[ 10   1  18 -10 -17  23  25  26 -28  -6  43 -44 -74 -32  30 -42 -86   7
  -5 -11  -7  16  47 -19  28 -34  10 -12   5  28  -5  -9  18 -35   3 -14]
zuda
[ 13 -23  18 -19 -25  -7  40 -89  18  17 -21  -1  16 -10 -49 -10  26 -10
  92 -29   6  -1  83  42  -5  52  13 -17 -12   8  15   0  -2  -4  33 -22]
noz
[ -9 -16  40 -51   5  14   2  -9 -21  17 -40 -17 -15 -36  14   7 -39  17
 -52 -26  -7 -26  43  19 -22  42   1   2 -12  34  48   0  13 -27  50  16]
fusu
[  87   42  -47  -46    0   51  -33   39  -16  -30  -59  -21  -16 -101
   11   22   -3  -13  -14   12   27   44 -100   41  -27   48  -20   14
  -23   10   34  -28  -12  -10  -22   30]
zuda
[  5  14  44 -29 -18   1 -53 -40   7 -40  11 -53  10 -20 -73 -42  -4  33
  -8   4 -38   4  14   2  33  31 -26  -2  28  34  31  12 -22 -18 -17  -5]
noz
[-33  63 -39 -16  12  19   2  -6  34  15 -26 -30  37  26  15  45  34  15
 -13  12  -9  11 -25  10 -23  14  -3  16 -42 -37  32  48   4  46 -48  18]
dito
[ 18  -7  -4  14 -69  38  52  44  21 -20 -49  11  59 -78 -19 -31  58  16
 -13  15   3  77 -24  16  30 -24   8   5  28  41 103  -8  24 -14  -7  84]
lavif
[-10   5 -45  -3  14  27  -1 -15  -4   4 -24  22  17 -45  35  10  18 -11
 -27  18  35   1 -49   9 -31   6 -11 -18  -8  26  -4 -30   4  53  13  -9]
zuda
[-30  52  -3 -19   9  10 -54   2   8   1 -25 -48  40 -31 -47  29 -64   4
  25 -61  -2 -26   2  -5  -3  73   3  26 -20  24  14 -21  -2 -20   4 -27]
gimuf
[-12  21 -11 -40 -22  37 -48   6  -8   2 -35 -34 -26 -29  34   5   9  -1
 -39 -11   4 -16   8   4 -30  25  10  12  12  28  22  37   2  32  16  29]
zuda
[ 22  -6  20   0 -14  64 -34 -36  -7 -53  -7  -4 -15 -57 -59 -39  59  30
  19  31  -1  25 -48   9  32 -24  36  25  41  10  16  22 -19  32  -8 -14]
lavif
[ 39 -41 -20 -18 -34   7  54 -33 -14 -13   7  22 -20   4 -46  -2 -15   3
   4  16  -8   1  60  26  33  -5   5 -30   9 -18 -17  10  15   8 -19   9]
zez
[ 48 -56 -16 -34  18  56  -6  29 -13 -31  33  27  -1  -1 -16 -25 -78  -4
 -50  19  -4  -6  91  30  14  54 -33 -17  23  26  26  -7  62   4 -27   3]
zez
[ 24   6  -4   6  29  -1  -1 -23  12  28   1 -35  26  42  13  60  18   8
  -3  -1  -6 -10  18 -16 -38  76 -10   6 -10 -44  14 -14   4   1  28 -18]
zez
[ 19  23  -8 -40 -38  84  21  56  17  -8 -45  23  25  -5 -31   6 -81  35
 -31  25 -11 -18 -36 -27  79  45 -28 -19   1 -16  17  27  75  41 -35  26]
zez
[-49  -6 -10 -36  33  24 -86 -11 -25  -4 -35 -18   0 -33  42 -46 -22   0
 -44  -1  21 -37  24 -24  12 -12 -25  41  44  91  43 -30 -28 -11  12 -14]
gimuf
[  4  36  -1  28   0  -7  16  30  -9  26   0 -39 -19 -48 -17  20 -18 -26
  24 -18  56  27 -22  38 -12  -4  26  13   6 -33  -8  -1  36 -43  -1 -20]
lavif
[ 16  -1   1  -7   7 -18  44  33  34  13   4 -17 -11  28   8  44  12 -10
   6 -20  -3  -1  -4  20 -23  -2  26  24 -37  -7  32 -17   4 -29   7 -13]
dito
[-25 -42  -8 -28   8  -6 -30 -16  30 -12 -25  22   4 -26 -28 -23 -16  21
   7  14  -6 -39 -19  17  26 -18  22 -25  26  49 -27  11   3  11   8 -12]
noz
[ 26 -19 -25 -35 -51  30   6 -13  20   1  11  -3 -63   7  20  -3 -17  -9
  18   5 -19   5  52  12   8  51 -24  30  -1   2   1  19 -11  59 -14  24]
zuda
[-13  -2 -42   2 -19   8 -45 -40  62  13 -49 -32  31  29  10 -16   4  15
  44 -11 -27 -26  21 -37  75  -7   6   7  52  16  12  33  -6  53 -50  28]
dito
[  2   8  15 -10   9 -24  -8  -8 -20 -33 -56 -47  55 -27 -13  -4  14  16
  26 -29  24  -2   2  13   2  -1 -23  18 -34  -2  63  45  35 -18   2  -2]
lavif
[ 40   9  12 -31  -3  71 -78  21  23 -50  -3  -3 -23   4  -4  -4  -5   6
   6  11 -19 -34 -18 -31  14  31 -24  -3  30  -4  11  37  14  49 -13  14]
zuda
[ 20   7 -21  28  27 -57 -15 -57   0  14 -10 -40  32 -21 -13   2  31 -10
  -5  -3  21 -12 -10  11 -40  33 -19 -24  -5 -18 -10 -14 -24   6   8  -7]
lavif
[ 83 -71  19 -35  23  19 -15  24  -9 -19  34  19   3  21  13 -25 -18   0
  30  27 -45  -3 -16  11  88 -33 -24   0  10 -13  31   7  11 -16 -62  37]
kob
[ 30 -19  41 -28  12  68 -47   8  18 -55  36 -15 -21 -31   5 -36   9  20
   4 -14 -63  11  13  -4 -11  26  65 -11   2  67  45  12 -14  16  -5   1]
dito
[  1  -5   4  35  76 -36 -14  26  63  35  37 -56  30  15 -25  11 -18   8
 -23 -47 -43 -22 -42  23 -15 -40  42 -19 -28 -38 -17 -26  22 -30  -5 -21]
noz
[ -6  34 -22 -29 -15  60  41  67  79 -32 -53  43 -12 -16  -2  48  27  14
  31  50  14  28  -9   3  -4 -20 -34  15 -16 -25  58  25  12 -10 -32  53]
gimuf
[-14 -56 -13 -18 -21 -23  21 -22  44 -15 -12  29  52  10  12  -3 -22  -3
  27 -12 -19 -21  45  21  47  13 -20 -31  13  32  32  35  43  38 -35  37]
dito
[ 46  15 -35  -4  53  11  13  51  55 -14 -24 -25  13 -29 -17   0 -12  24
 -27 -39 -30  -2  -6  34 -16 -24   6  -5 -35 -58  59 -15  31 -61   2  45]
zez
[  5  65  11   0  48  19  32  21   3  39 -23 -37 -11  24  10  81  -9 -17
 -24 -49 -10 -19 -39   4 -40 -23   1   8 -60 -85  25 -25   9  -4   4  -1]
fusu
[ 43  -8  25 -23   8  70  -9  -5  -7  25  19  -7  17 -22 -26 -25  12  20
  -2  27 -22   9 -82  18  51  -5  23  11  29 -14  18 -21 -12  27   4  19]
kob
[-17  22 -31  -7  -2  57 -21  41  -4  12 -33   2  87 -17 -23  42   3  -3
 -24 -43 -25  -1 -58  12  40 -41  45   4   5 -20  38  17  41  16 -36  55]
gimuf
[ 64   1 -36 -27  21  58 -56 -10  -2 -22 -31 -69  42  -6 -31 -10 -41  23
   7  31   1   2 -26 -14  52 -14 -45  18  87 -19  21  -2 -24  22 -15  55]
gimuf
[ 25  46  -4  11   3  74 -17  16 -13  -3   8 -65   3  -5 -50 -24 -48  29
  -1 -53  -3  14  -4 -20  45 -29  34  25  20   5   4 -19  24   0   8 -62]
noz
[-35  14   0  12  -2  19  82  15  47   0  -2  -2  45  18 -27  49 -28 -26
  73 -13  14  28 -25  38  42 -55 -35  18   9 -37  51 -35  47  18 -25   8]
noz
[-24  39 -35  -2  30 -27  20  16   8  34 -16 -40  -7   4   4  61 -25   9
 -33 -30 -11 -15 -48  12 -30   8  23  26 -67 -39  -9 -28  -3 -15   1 -27]
zez
[-64  11 -42 -15  28  63 -20  57   3  12 -10 -15  56 -25 -12 -33 -21  28
 -90   4 -23  27 -27  28   6 -43  36  35 -22  73  43 -19  29  22 -43  -6]
noz
[  6  25 -20  -9 -25  10  31  -5   4  -5  12  37 -15  12 -38 -31 -10 -14
  28  25   4   5  17  -3  39 -27 -37 -24   1  -2 -11 -17  -7  -3 -39 -10]
noz
[-29  36 -21   8  -7  -4  37  12  83  16  -9 -45  -6  49 -34  70 -35  -9
  26 -21 -10 -20 -23   7   8   2  10  27 -20 -28  -8 -16   3  53 -41 -22]
dito
[-37  10  44 -10 -35  42 -15 -11   1  -8  32 -23  -1   0 -33  22 -22  12
  25   3 -28  10  13 -17  36  18  20   6  25  10  -7  28  -1  32 -24  -6]
gimuf
[ 22 -30   5 -21  11  39 -31  10  -1 -33   6  23 -22 -27  -4 -25  21 -17
   8  20   0   3   5  14  22 -15  -6  29  16  33  45 -34   4 -34 -20  -9]
zuda
[-13  11 -12  -5  23  22 -35 -36  17   2 -20   4 -13 -15  13  19  30  -4
   4 -15  -5   1  23  25 -33   8 -14   3  10 -26  14  18 -11  35   0  22]
fusu
[ 12  10 -25 -27 -17 -36  -5  -3   9  24 -35  13  24  37  19  18  12 -32
  33  -5  11 -24  -5   5  35  28 -34  12 -22 -16  21  21  11  -5 -50  13]
dito
[ 36 -43 -18  -2  -8  -4  56  46  49  10 -16 -47  31   7 -52   4 -22  55
 -40 -18 -10  19  66  29 -22   9  26  12 -58  10  -3  25  35  -4  17  -9]
gimuf
[ 23 -12 -29  -1 -36  27  28   6 -19 -29  27   8  25  13 -74 -18 -45 -10
  20 -23  28   6  40  22  41 -28 -39  13  34  -5 -14  -9  17  42   3  -9]
gimuf
[ 60  -9  -8  -6   6  16   9   2  47  12  26 -40 -43  19   9   1   6  -7
  20 -10 -25   5  27  25 -10  -7 -10   1   7 -31   8   0 -28  43 -11  33]
kob
[ -6 -48  18 -16   6   9  38 -11   8 -39 -42 -19 -14 -36  15  24  -3  -8
   2 -17 -14 -18  16  10  23 -69  27  19  26  38  92 -27   4 -31   2  31]
lavif
[ 12  58   3  18 -20  32  -3   2   0  -3   1 -22  43  48 -54  39  16 -17
  23 -31  11  -7  -8 -25  66 -28 -38  26  30 -37  46 -30  12   7 -38 -17]
kob
[-25  26 -10 -21 -10   3  38  29  49   5 -19  27  10 -63  22 -17  -4  33
  22   0  25  16 -19  34 -33  33 -27 -26 -35  15  21  23  16  23  47  30]
kob
[-59  43 -39 -33  -7  57 -37  -9  11 -15 -56 -11   9   2   4 -12  29 -36
 -15   9  -8 -11  65  10 -11   0 -30  48  -6  33  98  15 -11  51 -83  52]
lavif
[ 48 -12 -13  29  17 -39 -21  -2  24  29  37 -33  40  20 -33  10  16   0
  11  -7 -27   6 -36  17 -18  56  -1 -12  -1 -56 -32 -22  -8   5   9  10]
zez
[ -1  33 -12   1 -30  18  10  13  39  16 -32 -11   2   5 -12  11  51  -7
 -11 -30  12   6  35  16   4 -17 -10  20  -5   2  51   3   6  14 -19  12]
kob
[ -6  24  15 -10  16  15  38 -16   9 -34 -24   5   1 -33 -11   2  15   7
  14  10  15  -5 -21   6  15 -32 -38  21   8 -25  88 -19   2 -40  14  18]
lavif
[ -1   0  11 -16 -20 -20 -47 -22 -31  21 -24   3  25 -32  17 -24  50  17
   8  -4   2  -2  12  -3   0  71  16  17 -13   7  34  59   8 -41  18  16]
lavif
[ 42  -4 -21 -41   1  18 -54 -26 -21 -33  -9  16 -42 -22  41 -53  54  58
  -1  47   7   8  17 -23   1  30 -39  27  -3  -2  16  61 -22 -29  32  -5]
zuda
[  2   9   1 -39 -31  72 -18  -9 -60  -9  17  46 -76  -7  11 -38 -33  10
  12  63  15  14  10 -26  34  13 -37  12  41  18 -35  10 -31  43   0 -11]
fusu
[-12  16 -34 -33  55  30   0  -7  47 -15 -63   0  22 -22   7  12 -16 -28
  55  -7  25 -32  21  39 -19 -19 -38 -14 -21  14  53 -24   3  29 -34  24]
kob
[-30  39  14   2 -24 -15  58 -64  57  -2 -13 -49  -7  60   0  41  -8 -18
 114   5   2  -1  66 -25  13  16 -43  -4 -12 -22  20   9 -18  47 -42 -15]
dito
[  8   5 -20 -35 -39  21  52   0 -21   2 -14  30   0  22 -21   1   1 -12
 -21  29  33   2  14  16  40  -6 -22  26  -5  19  30  -9  13   2 -29 -21]
dito
[-38  28   1 -61 -61  39  17 -18  42 -48 -45  15 -52  -7 -46  23 -16  13
  -3  24  -4 -18  31  15  48  12 -12  19  -3  34  33  47   6  36 -72  -7]
dito
[ 21  56   2  23  12   0  24  -8  21 -20  -2 -25  10  -4 -35  76  24 -16
  25 -47  20 -10 -48  12 -16 -20 -10  -8 -22 -82  14 -12  28  -9  12 -24]
zuda
[ 27  24  -1 -20   7  74 -37  -3 -24 -13  17 -42   3  12  -7  17 -45   3
  12 -55  -6 -32   2  -2  21  -8  11  -5  37 -16   1  30  18  84  17   1]
kob
[-15  33 -13 -41 -23  29  30  19  -6   2   2  -2 -26  18  -8 -22 -74  -7
  -6  28   6 -15   6 -11  32  11 -22  -3 -24  35 -10  -3   3  39 -48 -21]
dito
[  2   8 -30 -18 -18  27  63  27  13  25 -52 -85  25  21  -8  24 -82  16
  11 -50  -1  -5  24   4  34 -30  47  23 -22  21  24   1  37  26  -8  -6]
dito
[-27   6 -38  37  20  -8 -43 -20  33   5 -17 -41  43  -9  -8  64  -4  -6
  -1 -54  -1 -13 -22  -6  -2 -15  31 -10  16   2 -35  -4   4  56 -28 -23]
gimuf
